Below are the code and all the weights of a small trained network. Each question names an input and a target symbol and asks about switching units off, where a switched-off unit gives its printed mean instead of its output.

import numpy as np


def w(rows, s, z=0):
    codes = np.array(rows[::2]) - 128.0
    scale = np.full(codes.shape[1], s)
    scale[-1] = z or s
    return codes * scale


def norm(h):
    return h / np.sqrt((h * h).mean(-1, keepdims=True) + 1e-5)


def f(y):
    return np.maximum(y, 0)


def softmax(a):
    e = np.exp(a - a.max(-1, keepdims=True))
    return e / e.sum(-1, keepdims=True)


def log_softmax(a):
    a = a - a.max(-1, keepdims=True)
    return a - np.log(np.exp(a).sum(-1, keepdims=True))


def net(x, mask):
    ids = ['ΞΨΩαβλπτ'.index(c) for c in x.split()]
    T = len(ids)
    res = E[ids] + P[:T]
    r = norm(res)
    for j in range(2):
        rows = slice(3 * j, 3 * j + 3)
        q, k, v = (r @ M[0][rows].T for M in (Q, K, V))
        z = softmax(np.where(np.tri(T) > 0, q @ k.T / 3**0.5, -1e9)) @ v
        o = O[0][rows]
        res = res + np.where(mask[j], z, o[:, -1]) @ o[:, :-1]
    y = f(norm(res) @ A[0][:, :-1].T + A[0][:, -1])
    res = res + np.where(mask[2:26], y, B[0][:, -1]) @ B[0][:, :-1]
    return log_softmax(norm(res)[-1] @ U[:, :-1].T + U[:, -1])


Q, K, V, O, A, B = {}, {}, {}, {}, {}, {}
E = w([
[178,118,178,79,207,60,85,65,29,189,95],'Ξ',
[158,85,137,183,139,21,84,75,155,189,97],'Ψ',
[109,203,111,137,142,26,101,76,90,125,75],'Ω',
[5,155,63,206,144,152,40,80,131,66,143],'α',
[110,39,134,171,66,150,66,52,76,166,208],'β',
[103,161,156,213,141,89,47,137,174,91,6],'λ',
[155,203,169,67,88,156,97,73,106,173,123],'π',
[136,126,107,178,137,176,164,107,125,166,115],'τ',
],0.017)
P = w([
[80,109,65,59,153,119,66,152,219,184,131],'0',
[75,121,216,167,222,141,108,119,2,164,155],'1',
[117,167,166,225,160,145,78,137,23,158,183],'2',
[119,224,174,223,113,99,81,188,67,157,216],'3',
[89,167,202,180,127,146,151,115,57,85,198],'4',
[70,162,211,173,100,132,159,64,127,100,160],'5',
[180,174,139,224,24,129,121,119,131,100,190],'6',
[158,155,102,177,18,130,123,117,108,68,151],'7',
[142,117,190,158,81,168,180,23,118,52,115],'8',
[91,125,84,145,62,177,125,65,122,33,119],'9',
[192,96,40,123,74,170,88,105,86,43,113],'10',
[132,82,58,128,23,143,106,74,123,107,81],'11',
[63,29,49,117,25,136,126,66,132,141,25],'12',
],0.0085)
Q[0] = w([
[113,129,142,85,159,99,162,171,129,123,149],'h1',
[105,115,135,107,156,124,153,140,140,120,141],'h1',
[124,108,142,117,120,81,169,195,154,93,153],'h1',
[217,151,41,181,108,152,60,58,90,133,86],'h2',
[133,70,26,57,117,122,121,165,122,130,83],'h2',
[199,164,134,153,152,127,122,252,125,96,222],'h2',
],0.021)
K[0] = w([
[162,152,146,180,129,149,149,110,116,115,105],'h1',
[134,153,143,156,106,137,149,146,84,156,97],'h1',
[143,137,155,182,110,129,158,87,70,115,91],'h1',
[139,71,148,85,116,181,180,53,160,48,64],'h2',
[93,43,61,21,160,96,94,144,121,112,95],'h2',
[88,136,212,144,253,144,140,107,83,182,133],'h2',
],0.02)
V[0] = w([
[69,111,127,213,163,59,111,202,188,53,129],'h1',
[159,26,160,179,42,175,85,158,151,163,105],'h1',
[58,197,63,153,116,253,120,101,146,97,87],'h1',
[130,122,27,149,163,74,227,75,93,182,175],'h2',
[109,108,164,57,47,197,100,128,95,156,203],'h2',
[157,158,137,137,132,246,167,182,156,172,63],'h2',
],0.021)
O[0] = w([
[137,11,157,108,119,136,169,87,146,65,85,202],'h1',
[237,164,113,175,135,194,68,79,180,94,116,2],'h1',
[68,137,222,216,182,72,132,131,168,101,216,237],'h1',
[184,157,104,77,100,95,165,133,123,62,243,157],'h2',
[143,104,58,182,212,113,165,132,125,181,104,186],'h2',
[178,115,175,196,147,163,140,234,138,125,96,49],'h2',
],0.013,0.0065)
A[0] = w([
[199,181,108,139,126,186,121,71,161,120,97,94],'n1',
[97,101,107,100,55,99,136,165,55,164,119,161],'n2',
[111,90,82,239,205,149,118,208,73,123,47,145],'n3',
[145,103,63,75,109,162,147,130,126,101,58,78],'n4',
[135,158,159,215,157,163,127,32,134,90,138,199],'n5',
[69,112,113,131,147,96,169,141,94,115,158,105],'n6',
[114,162,109,169,173,120,170,125,107,102,132,208],'n7',
[89,143,222,168,75,172,72,168,94,128,39,188],'n8',
[122,190,75,126,107,192,92,112,106,153,121,208],'n9',
[149,63,98,22,151,171,98,159,221,136,107,82],'n10',
[124,91,138,107,178,114,177,198,129,191,95,167],'n11',
[128,139,193,131,51,123,53,78,71,129,116,151],'n12',
[111,129,143,77,114,155,115,180,69,85,112,59],'n13',
[88,75,104,94,158,118,97,64,155,120,58,176],'n14',
[182,138,154,70,97,133,136,173,115,82,206,116],'n15',
[69,133,46,72,171,122,99,79,163,70,172,93],'n16',
[158,142,68,129,236,73,150,114,100,89,100,188],'n17',
[182,142,145,116,196,117,103,198,160,158,134,3],'n18',
[122,54,147,134,150,160,188,79,195,59,117,65],'n19',
[146,167,136,95,107,139,184,138,131,176,100,69],'n20',
[169,158,55,101,80,129,131,160,98,135,68,147],'n21',
[62,182,117,127,134,114,78,185,154,179,189,121],'n22',
[112,81,72,250,110,140,135,98,54,166,112,228],'n23',
[126,107,56,76,174,135,160,183,118,104,130,93],'n24',
],0.015,0.0033)
B[0] = w([
[97,142,148,187,137,49,129,45,114,108,159,214],'n1',
[130,165,101,174,161,149,93,137,145,39,112,249],'n2',
[99,132,167,74,131,114,250,115,146,190,166,212],'n3',
[183,99,204,109,131,68,150,161,172,115,142,178],'n4',
[168,119,102,156,112,86,126,237,68,109,140,254],'n5',
[194,146,122,146,161,126,128,97,184,136,129,242],'n6',
[134,114,104,98,96,147,105,121,146,122,138,201],'n7',
[215,134,20,90,112,135,137,113,87,149,173,209],'n8',
[82,103,133,166,176,116,131,113,169,173,95,220],'n9',
[190,110,189,158,120,116,181,148,125,190,133,157],'n10',
[109,159,140,117,106,145,142,87,118,49,153,210],'n11',
[65,101,145,113,136,155,169,163,108,83,91,208],'n12',
[110,107,176,123,97,153,131,112,126,105,171,174],'n13',
[78,139,131,162,120,68,84,110,70,187,107,236],'n14',
[97,156,83,60,74,138,169,113,111,162,98,213],'n15',
[132,72,80,179,149,217,159,127,164,143,172,219],'n16',
[146,147,136,116,64,184,77,101,139,75,166,211],'n17',
[157,110,115,139,155,201,153,133,102,114,208,159],'n18',
[127,183,115,159,147,145,69,153,53,172,77,209],'n19',
[91,133,132,115,137,140,115,179,135,119,165,146],'n20',
[110,91,145,119,167,135,68,190,183,127,164,195],'n21',
[180,98,212,127,122,113,175,103,106,102,55,204],'n22',
[156,227,132,69,69,144,102,141,113,112,84,236],'n23',
[157,126,106,111,125,121,146,112,134,105,170,176],'n24',
],0.022,0.011)
U = w([
[87,161,97,71,173,129,100,228,173,182,135,53],'Ξ',
[184,89,180,97,77,91,144,96,191,180,96,174],'Ψ',
[56,167,125,98,61,105,195,79,135,78,128,241],'Ω',
[27,105,191,229,236,81,161,166,185,112,83,114],'α',
[180,181,28,181,184,84,122,75,144,151,139,130],'β',
[119,171,131,154,59,104,100,173,60,125,8,1],'λ',
[109,247,169,126,127,85,222,136,139,253,94,149],'π',
[208,176,162,157,92,136,187,222,153,60,158,224],'τ',
],0.0067,0.00054)

Each question gives the input, a string of symbols that net reads in full, and the target symbol t.
The units are the heads (3 rows each of Q, K, V and O) and the neurons (one row each of A and B). Each row of codes is followed by its name. A weight is (code - 128) times the scale printed after its matrix; where a second scale follows, it is the last column's (O, A, B and U).
mask holds one flag per unit, heads first, then neurons. A switched-off unit (its flag False) gives its mean, the last column of its rows in O or B, instead of its output. The means were averaged over made-up inputs and are rounded, as every weight is.
A unit's drop is (log p(t) with every unit on - log p(t) with that unit switched off) / (log p(t) with every unit on - log p(t) with every unit switched off).
The circuit of an input: a set's keep is (log p(t) with only the set's units on - log p(t) with every unit switched off) / (log p(t) with every unit on - log p(t) with every unit switched off). Starting from the 12 units with the biggest drops (on a tie, the unit counted first), units are removed one at a time, each time the one whose removal leaves the highest keep (on an exact tie, the one counted first), for as long as the keep stays at least 0.8.
units of the circuit, in order: the units of the circuit, biggest drop first
k most important neurons: the k neurons with the biggest drops, biggest first
which heads matter: for each layer, one digit per head in row order, 1 if its drop is at least 0.15 and else 0, layers parted by /
input π α Ψ Ψ Ω Ψ Ω, target π: which heads matter	10
input π Ψ Ξ β λ β Ψ β Ω Ξ, target π: which heads matter	10
input Ψ Ω Ω τ π, target Ψ: which heads matter	10
input β Ω β β Ω π λ Ω Ψ, target λ: units of the circuit, in order	[h2]
input α β Ψ β α β β β, target α: which heads matter	10
input π Ψ Ω Ω β β Ξ Ξ Ω τ β Ξ Ω, target β: 2 most important neurons	[n3, n16]
input τ Ω Ω α Ω Ω τ Ω β, target τ: which heads matter	11
input Ω τ Ξ β β Ω π λ Ψ, target π: units of the circuit, in order	[h2, n3]
input β β Ω Ω Ω Ω Ω Ξ, target β: which heads matter	11
input τ Ω β λ α, target λ: which heads matter	01
input τ Ξ Ω Ψ Ω Ψ Ω β Ψ Ω τ Ω Ξ, target τ: which heads matter	10
input λ τ β β Ψ, target λ: units of the circuit, in order	[h1, n19]
input Ω β Ω Ω Ψ, target Ω: which heads matter	01
input β τ Ω Ω α π, target β: units of the circuit, in order	[h1]
input λ τ Ψ Ω τ Ω π β Ω Ω λ β, target λ: which heads matter	00
input Ω Ω Ω Ω, target Ω: which heads matter	01
input β Ω β Ω τ Ψ Ω τ α Ξ Ω τ α, target τ: which heads matter	01
input λ β Ψ Ω α Ω τ Ω β β Ω Ω τ, target λ: which heads matter	10
input Ω Ω Ω Ξ, target Ω: which heads matter	01
input τ τ τ τ Ω Ξ, target τ: units of the circuit, in order	[h2]
input π Ω Ψ λ τ τ π Ψ τ β Ω Ξ, target π: 2 most important neurons	[n22, n8]
input Ξ Ω τ τ β λ Ω τ, target Ξ: units of the circuit, in order	[h1, n21]
input Ψ Ω λ, target Ψ: units of the circuit, in order	[h1, n4]
input Ω Ξ Ψ α, target α: 2 most important neurons	[n23, n8]
input α π τ α Ψ α τ Ω, target α: 2 most important neurons	[n23, n8]
input Ψ β Ψ Ψ π Ξ π Ω α Ω Ω, target Ψ: 2 most important neurons	[n4, n10]
input Ω τ β λ β, target λ: units of the circuit, in order	[h2]
